In the rows, 128 means zero.
Facts:
plipus: Θ 950; δ c; ρ nutres
degros: Ψ meskes,fezetir,triklo,fliken,traklis,zopuplo,virur,rumu; Θ 950; δ b
masku: Ψ nutres,vuso,skeli,karal,skegras,nopibi; Θ 506; δ b; ρ stopogu,segem
rasko: Ψ brogrelom,fezetir,pagro; Θ 950; δ c
pebutror: Ψ fezetir,skubrol,fodol,trigri,zoka; Θ 981; δ a; φ vestik,fozi; ρ staskur,pleklal
stopogu: Θ 981; δ c; φ flibre; ρ kestan
reskor: Θ 950; δ b; ρ plipus
kefle: Θ 506; δ a; ρ takim
fozi: Θ 981; δ c; ρ pliklak,lovin
tratukas: Θ 506; δ c; φ napegol
traklis: Θ 950; δ a; φ klibrubu,dubes; ρ vezalil
klokloru: Θ 950; δ b
gretun: Θ 950; δ b; ρ repebal,mubo
mebro: Θ 950; δ c
ziplu: Θ 506; δ c; φ grarin,vestik,flisti
velir: Θ 950; δ c; ρ parezil
sterazir: Ψ plosto,bradan,zotrum,godrer; Θ 506; δ c
fifesel: Θ 950; δ b; ρ tiku
vide: Θ 506; δ c; ρ sedrezok,ravu
triklo: Θ 950; δ a
reflobom: Ψ brogrelom,pliklak,ziplu; Θ 981; δ a
brofon: Θ 981; δ b; ρ nupodri
vamam: Θ 981; δ b; φ druzu; ρ flogir
karal: Θ 981; δ b
plineplan: Θ 950; δ b; ρ nutres,kipli,pliklak,kestan,flogir
zuflotrin: Θ 950; δ c; ρ pliklak
zudris: Θ 981; δ c; φ grarin,napegol,vamam; ρ sedrezok
zopuplo: Θ 950; δ c
fliken: Θ 506; δ a; ρ vugri
virur: Θ 506; δ a
flubruk: Θ 950; δ b; ρ zini,zozum,vezalil
trubris: Θ 950; δ c; ρ kozulok
parezil: Θ 950; δ a; ρ pliklak,fliken,gralil
godrer: Θ 950; δ c
gralil: Θ 981; δ b
togrok: Ψ finin,sedrezok,karal; Θ 950; δ b; ρ tokur,zozum
skegras: Θ 950; δ b; φ togrok
magrok: Θ 981; δ a; ρ gralil
meskes: Θ 950; δ b; ρ skufu
lodus: Θ 981; δ c; φ plipus
skeli: Θ 981; δ b; φ kunes
plaplil: Ψ mebro; Θ 981; δ a; ρ kipli,fliken,vugri
komi: Ψ finin,trubris,pifen,nupodri; Θ 981; δ b
tiku: Ψ brogrelom; Θ 950; δ b; ρ vugri
notom: Ψ velir,vuso,kestan,stoplor,fifesel,famaris; Θ 950; δ c; φ dreki,skubrol; ρ buplon
nibok: Θ 950; δ c; ρ zuflotrin,nitus
vuso: Θ 506; δ c
fezetir: Θ 950; δ b
zoka: Θ 950; δ c
klibrubu: Ψ grotrem,trigri,fluplagrim,flisti; Θ 950; δ a; φ drosadrom,grarin,napegol
vezalil: Θ 950; δ a; ρ vugri,nopibi
kunes: Ψ parezil,flubruk,vugri; Θ 950; δ b; ρ kipli,grarin,betir
nitus: Θ 950; δ a; ρ nutres,fliken,vugri
zotrum: Θ 506; δ a; ρ finin,zini,dubes
nutres: Θ 506; δ a; ρ pliklak,fliken
zesteklu: Θ 950; δ a
grukol: Θ 981; δ b; ρ fezetir,staskur
skebren: Ψ reskor,plosto,triklo,grubrir,trigri,nitus; Θ 950; δ a; φ pebutror
motal: Θ 950; δ a; ρ parezil
tisum: Θ 506; δ a
zozum: Ψ reskor,meskes,plosto,fliken,flibre,stuklek,fozi,vasa; Θ 981; δ b
pleklal: Θ 950; δ b; ρ vuso,takim
gitredris: Ψ mebro,staskur,tokur,nibok,vestik,brasel,vezalil; Θ 506; δ a
flotes: Ψ brogrelom,tisum,brofon,klemus,flibre,sefek,gebufas,vezalil; Θ 981; δ c
flisti: Θ 950; δ c; φ druzu
nopibi: Θ 950; δ a; ρ flomem
sefek: Θ 950; δ b; ρ grukol
stagir: Θ 506; δ c; ρ nopibi
gimen: Ψ brogrelom,trudru,plineplan,skubrol,zoka; Θ 950; δ b
grotrem: Θ 981; δ c; φ kunes; ρ nutres,brofon,fliken
buplon: Θ 981; δ c; ρ fluplagrim,nopibi,loku
trudru: Θ 981; δ b; ρ pebutror,klokloru
pifen: Θ 950; δ c; φ kunes; ρ pliklak,parezil,nitus
ravu: Θ 981; δ a
dalas: Ψ fifesel,skegras; Θ 981; δ c
tregul: Ψ tisum,stisonir,grotrem,grubrir,takim; Θ 981; δ a; φ mubo,plipus
plosto: Θ 506; δ a; φ grarin; ρ vezalil
stuklek: Θ 950; δ a; φ vamam,flisti
pliklak: Θ 981; δ a; ρ fliken,vugri
vestik: Θ 981; δ a
skelim: Θ 950; δ a; ρ flomem
bigel: Θ 950; δ a; φ staskur,fliken; ρ brogrelom,brofon,pliklak,vugri
lutron: Ψ mubo,fedeban,famaris; Θ 981; δ c; φ kestan,traklis
bakludan: Θ 950; δ b; ρ fliken,vugri
brasel: Θ 950; δ a; φ brogrelom,plipus
zini: Θ 981; δ b
kipli: Θ 506; δ b; ρ staskur
skubrol: Θ 981; δ a; ρ skufu,plipus
saplam: Ψ trigri; Θ 506; δ b; ρ vugri
kestan: Θ 950; δ c; φ skufu,staskur,flibre,togrok,nupodri; ρ staskur,lovin
famaris: Θ 981; δ b; ρ fliken
tebril: Θ 950; δ a
bibron: Ψ skelim,stopogu; Θ 950; δ b; ρ viplom
klemus: Θ 950; δ b; ρ velir,skufu
gebufas: Θ 506; δ c
loku: Θ 950; δ a
viplom: Θ 950; δ a
dreki: Θ 981; δ c
kador: Θ 981; δ a
vugri: Θ 506; δ c
tuplas: Θ 950; δ a; φ druzu; ρ fliken
stoplor: Θ 950; δ b; ρ tiku
flibre: Θ 981; δ c; φ tuplas; ρ tebril
brogrelom: Θ 981; δ a; φ skubrol; ρ fliken,flomem
repebal: Θ 981; δ c; ρ skufu,vestik
rugam: Θ 950; δ b; ρ meskes,pagro,tokur,nitus
trazar: Ψ pliklak,kador,bradan,gretun,tebril,flomem; Θ 506; δ b; ρ flubruk
traflo: Ψ pagro,bradan,traklis,bakludan; Θ 950; δ c
fedeban: Θ 981; δ c; ρ kipli,loku
finin: Θ 981; δ b; ρ brogrelom,magrok,zozum
klusko: Θ 506; δ b
betir: Θ 950; δ b; φ dreki; ρ vugri
deges: Ψ skelim,triski,sefek,gretun; Θ 950; δ a; φ plaplil
kozulok: Θ 981; δ a; ρ parezil,magrok
drosadrom: Θ 981; δ c; φ vamam,dalas; ρ plineplan,zozum
fluplagrim: Θ 506; δ a; ρ brofon,segem
sifis: Θ 950; δ b; φ plipus,zudris
trigri: Θ 950; δ a
dubes: Θ 950; δ a; φ lodus,vasa; ρ skelim,vugri
grubrir: Θ 506; δ c
grarin: Ψ velir,sifis,kestan,tratukas,sefek,motal; Θ 981; δ b
napegol: Ψ stopogu,stagir; Θ 506; δ b; φ nupodri
staskur: Θ 950; δ a; φ nupodri; ρ fliken,nupodri
nabrus: Ψ viplom,kipli,takim,sefek,zesteklu,vasa; Θ 950; δ a; ρ betir,tiku
triski: Θ 506; δ b; ρ gralil
plobrago: Ψ plineplan,vugri,nopibi,vasa,nupodri; Θ 950; δ c
skufu: Θ 950; δ a
sedrezok: Θ 950; δ b
rumu: Θ 506; δ b
stiplim: Ψ vamam,pagro,tratukas,karal; Θ 506; δ b; ρ vezalil
segem: Ψ kipli,kestan,trubris,dreki,klemus,gebufas,motal; Θ 950; δ b; ρ sedrezok,nopibi
pagro: Θ 981; δ c; ρ takim,loku
befler: Θ 506; δ c; φ plosto,zesteklu; ρ gralil
gruzu: Ψ repebal,brofon,stisonir,pagro,flubruk,vasa,druzu; Θ 506; δ a; ρ flogir
takim: Θ 981; δ b; ρ flomem
mubo: Θ 981; δ b; φ staskur,fozi,plipus; ρ parezil
nupodri: Θ 506; δ c; φ dalas,druzu; ρ pliklak
lovin: Θ 506; δ b; ρ pliklak,fliken
vuklel: Ψ mebro,trigri,triski,klokloru; Θ 950; δ b; ρ vugri,bigel
flomem: Θ 981; δ a
vasa: Θ 950; δ c; φ skeli,vamam; ρ betir
sulun: Ψ stagir,pifen,stuklek,grukol; Θ 981; δ b
fodol: Θ 950; δ b
druzu: Θ 506; δ b
pubral: Ψ reskor,plosto,vamam,klusko,fluplagrim; Θ 950; δ b
flogir: Ψ dreki,betir,fluplagrim,fedeban,druzu; Θ 981; δ b
bradan: Θ 950; δ c
stisonir: Θ 506; δ c
tokur: Θ 950; δ c

Known rows:
[128 125 114 120 135 130 130 122 170 124 148 153 121 101 132 123 110 125
 148 161 160 122 119 129 115 106 123 151 115 145 154 118 114 137 140 143
 129 139 125 118 126]: nupodri
[142 142 114 122 140 146 111 133 203 124 140 135 153 107 138 122 109 126
 145 147 127 123 120 122 116 109 125 137 111 144 131 118 129 127 140 117
 126 135 128 121 127]: kestan
[146 130 112 128 118 134 111 133 212 122 123 119 147 104 132 121 110 125
 138 114 130 125 122 122 117 110 124 131 116 153 134 118 137 119 147 110
 132 134 141 119 125]: velir
[127 126 112 119 117 128 112 138 180 125 122 145 123 107 133 121 110 124
 144 115 140 126 122 122 117 109 124 124 118 156 148 120 140 118 129 113
 135 135 130 120 125]: vide
[123 123 114 136 116 126 113 146 147 125 122 149 121 109 127 121 111 124
 143 119 153 133 122 135 115 108 125 131 116 149 149 118 139 121 135 122
 134 139 131 119 126]: fedeban
[126 154 136 139 165 130 143 123 113 130 122 119 142  94 125 127 108 124
 121 124 118 125 120 119 119 118 126 129 125 116 116 153 135 135 124 134
 126 124 116 137 125]: dubes
[120 123 152 121 116 122 120 121 108 122 158 135 121 105 124 125 156 126
 149 171 163 124 120 136 130 134 129 116 133 112 131 119 113 161 123 191
 126 124 122 120 141]: vamam
[130 123 138 126 135 125 164 121 113 123 115 119 129 101 124 141 108 124
 113 127 118 125 126 122 135 119 126 172 162 139 123 144 149 117 125 128
 126 133 115 119 123]: gruzu
[120 135 144 121 116 121 110 132 103 152 122 142 119 206 126 123 139 132
 132 126 136 125 127 128 119 147 136 116 150 112 118 119 113 165 121 180
 126 123 151 119 130]: skeli
[136 126 123 118 159 128 169 138 113 123 117 117 124  98 124 140 106 126
 110 150 116 125 142 118 117 109 149 135 135 113 118 158 128 118 124 133
 124 125 118 118 127]: klibrubu
[139 125 131 144 141 132 169 119 120 125 118 115 135  98 124 136 108 126
 116 116 119 136 139 118 119 116 126 127 135 121 118 143 141 119 125 117
 126 124 117 144 125]: viplom
[145 143 111 124 121 140 114 131 192 125 124 123 140 108 138 123 110 126
 143 115 123 126 129 121 115 109 125 119 114 152 140 119 131 117 139 111
 128 127 142 124 126]: zopuplo
[140 140 112 121 119 141 115 139 191 123 124 122 129 107 134 121 110 126
 133 119 120 125 134 122 116 108 127 118 111 148 139 119 130 117 139 110
 127 127 142 121 128]: mebro
[145 143 112 124 120 140 114 131 190 125 122 123 139 105 140 123 110 125
 142 113 123 125 129 121 116 108 125 121 114 153 140 120 132 118 140 111
 128 126 140 123 127]: tokur
[119 122 145 131 115 123 109 131 109 125 122 125 120 168 126 123 160 126
 135 124 145 125 122 135 153 147 125 114 150 113 120 120 120 144 123 148
 130 126 128 123 127]: takim
[122 133 113 121 132 126 111 160 137 142 123 164 122 106 127 121 108 125
 129 117 151 125 121 140 115 106 125 135 119 128 136 118 123 147 130 143
 127 128 153 116 126]: grotrem
[120 125 123 121 115 128 111 122 112 124 149 117 122 153 127 125 159 145
 129 120 118 126 135 124 134 156 131 113 116 112 117 120 114 138 124 114
 126 123 139 144 139]: fodol
[138 124 131 143 142 131 170 121 117 125 119 118 136 104 125 136 108 126
 116 115 119 137 136 118 119 115 125 123 142 123 118 144 141 119 124 116
 127 124 117 144 126]: loku
[120 121 146 151 145 125 155 126 113 139 118 119 122 103 125 128 108 124
 113 117 136 152 122 124 131 111 124 119 180 114 132 144 146 127 124 141
 127 126 117 123 123]: skubrol
[121 121 136 139 136 123 168 137 109 125 117 132 119  95 122 136 109 123
 111 135 121 138 123 135 133 110 126 172 133 120 119 150 137 119 125 127
 125 128 116 120 124]: plaplil

Rows:
No name comes twice in this set of rows, the named rows included.
[120 124 122 131 143 130 107 144 137 165 121 160 122 199 137 122 110 125
 142 157 138 126 123 147 113 105 124 118 112 134 147 118 136 128 124 135
 126 137 124 120 126]  lodus
[121 124 144 146 176 124 128 125 110 176 117 119 133 105 125 172 108 126
 114 113 130 127 116 140 119 113 126 116 166 114 148 143 126 142 125 148
 126 127 116 129 122]  brogrelom
[146 144 111 121 139 142 137 125 173 122 150 132 139 101 143 123 109 125
 154 167 139 123 121 120 114 107 132 118 110 147 152 119 113 124 137 130
 126 126 126 121 136]  flisti
[123 154 111 121 118 129 114 134 145 140 121 169 121 101 130 120 112 125
 155 115 130 127 122 123 117 107 126 139 113 163 140 121 132 117 126 111
 134 127 130 132 124]  vugri
[121 120 165 134 158 127 132 123 107 147 111 129 121 131 124 145 109 124
 112 176 118 126 127 135 118 108 125 158 119 113 121 143 143 117 124 151
 125 132 114 120 125]  tregul
[134 123 113 123 116 126 113 138 118 123 116 155 124 132 128 124 111 124
 137 151 138 125 147 152 116 107 129 174 114 159 151 118 134 114 137 122
 128 146 126 118 126]  dalas
[146 124 141 121 152 128 156 121 116 124 119 117 148 101 124 150 109 124
 112 156 117 124 136 121 118 113 132 170 121 125 117 142 135 116 125 132
 124 125 117 119 126]  deges
[151 140 113 121 129 130 110 141 156 121 120 144 162 112 134 121 109 124
 134 148 119 122 123 124 115 110 126 174 112 160 122 118 135 117 139 112
 126 144 127 116 126]  notom
[138 123 112 125 119 124 111 140 114 138 116 148 134 156 136 126 114 124
 136 125 131 125 131 167 113 107 135 151 115 163 166 118 131 115 139 113
 127 151 130 119 124]  flotes
[121 131 139 121 155 126 161 126 120 125 118 130 121 100 123 126 107 126
 113 130 119 127 121 119 119 112 124 130 183 115 117 149 145 138 124 164
 126 125 117 119 124]  plosto
[151 169 112 121 136 130 112 142 184 125 131 142 156 105 140 122 108 125
 149 125 125 124 119 121 115 108 126 134 112 148 126 118 127 130 133 126
 127 128 142 118 127]  vasa
[132 126 112 135 127 152 106 138 217 125 125 122 141 113 132 123 111 126
 134 117 120 125 120 122 116 109 124 120 112 148 134 120 138 118 143 110
 128 137 133 130 126]  plipus
[130 124 130 122 155 131 160 131 112 123 117 118 121  98 123 142 107 126
 110 163 116 124 140 121 120 110 141 140 116 115 118 157 133 118 125 123
 125 126 116 119 126]  skebren

The same elements again, as new rows of numbers:
Known rows:
[138 107 150 117 182 143 124 108 144 126 143 136 101 134 147 114 159  87
 138 127 140 140 123 125 101 140 127 172 110]: notom
[138  65 152 119 152 143 125  99 129 132 129 154 121 124 131 113 143 127
 155 133 114  87 111 134 137  94 100 115 105]: dreki
[130 140 125 123 115 121 117  91 141 118 142 111 128 104 116 146 176 111
 123 128 139 139 136 134 124 123 150  96 138]: betir
[123 145 107 146 126 129 135 178 103 137 110 120 115 166 147 105 105 131
 131 127 141 164 146 124  95 176 130 179 137]: nabrus
[129 119 115 128 141 142 127 106 137 119 133 104 106 116 125 184 172 173
 117 139 150 165 133 136 132 141 140 150  84]: kunes
[115 146 106 141  98 114 127 149 106 135 112 136 137 164 130  99 102 132
 142 124 130 122 147 123 117 156 118 145 174]: parezil
[128 103 116 151  78 131 138 156  87 133 109 140 142 142 135 108 138 133
 150 139 115 103 133 123 113 147 126 127 176]: pliklak
[120 170 108 144 105 115 136 163 123 130 119 127 137 154 139  73 139 116
 141 137 129 141 150 120 109 173 148 118 187]: bigel
[134  99 128 106 142 118 133 159 134 122 103  98 115 103 109 152 159 146
  84 140 148 136 125 133 123 161 136 108  69]: vuklel
[125 121 125 122 120 117 116 102 140 129 135 109 127  98 108 158 141 136
 115 123 136 122 130 134 127 110 126 102 106]: klokloru
[121  76 103 163 100 159 129 180  86 144 108 121 158 125 157 129 115 146
 129 142 117 135 121 119 130 178 114 151 167]: reflobom
[132 111 152 115 159 120 121  89 149 117 147 141 127 128 138  91 153  57
 143 123 132 126 129 130 127 129 131 120 166]: kestan
[144  43 147 126 153 132 137 124 130 129 135 144 108 128 131 114 158 144
 153 136 115  94 112 135 134 109 109 116 103]: fedeban
[130 145 152 107 177 128 127 117 142 125 126 158 118 142 134 137  74 124
 111 103 133 136 112 117 143 119 124 183  87]: sterazir
[116 249 118 138 109 125 156 155 132 123 110 140 148 178 136 114 121 159
 126 140 125 136 144 103  96 156 170 142 172]: plosto
[125 201 122 121 122 115 123 120 147 122 140 125 129 116 112 166  91 158
  99 107 126 151 126 129 156  88 146 121  96]: klusko
[129 201 130 117 119 106 130 143 140 112 151  94 140 126 111 163  45 109
  99 116 127 156 124 135 144  89 132 109 124]: druzu
[146 106 137 129 130 161 124 135 111 129 121 108 104  95 130 168 161 133
 120 141 129 157 118 147 123 100 121 136  72]: komi
[115 215 108 144 109 112 143 184 123 137 123 142 141 172 129 111  61 164
 122 113 122 141 142 108 113 138 149 155 154]: kefle
[132  82 143 115 156 111 110  99 143 131 141 165 118 111 133  83 145  85
 135 102 130 111 126 127 159 128 123 118 132]: plipus

Rows:
No name comes twice in this set of rows, the named rows included.
[123 177 152 113 160 131 130  84 160 114 142 158 139 148 134 128 108 116
 134 115 124 125 120 116 145 106 135 149 139]  tratukas
[124 103 115 127 115 118 112 105 137 126 141 108 137  90 112 161 136 134
 111 121 137 124 127 132 140 123 128 103 123]  fezetir
[117 145 105 139 100 109 133 156 109 135 111 133 134 161 125  91 115 137
 138 127 130 115 146 120 112 164 132 135 169]  nitus
[131 137 125 133 110 171 136  65 136 118 120 117 133 105 123 181 217 163
 144 171 122 122 125 138 117 101 141  98 115]  skeli
[129 149 147 115 159 107 125 109 147 127 151 164 121 148 127 136  83 123
 130  95 123 115 118 114 137  90 130 160 114]  vuso
[110 141 115 117 114 115 141 160 116 145  73 127 148 147 112  83 104 143
 111 147 127  89 137 115  93 175 119 102 130]  trigri
[146  74 164 117 163 162 129 101 126 124 120 147 121 122 147 118 165  88
 142 148 122 120 110 132 121 120 119 140 103]  lutron
[117 213 112 138  97 105 139 168 113 127 118 152 141 173 127 114  74 146
 124 105 123 132 144 113 131 142 147 160 173]  nutres
[145 127 146 120 107 135 144 137 125  98 144  66 133 110 120 143 126  78
 128 172 119 136 122 152 115 111 118  67 164]  vamam
[135 102 123 139 114 141 151 206  90 135  84 128 121 151 141 102 151 157
 131 152 125 126 133 127 103 181 136 137 117]  plaplil
[126  74 144 117 154 112 119  87 140 129 141 148 123 133 122 119 126 104
 142 115 130  95 121 124 125 114 108 135 132]  tokur

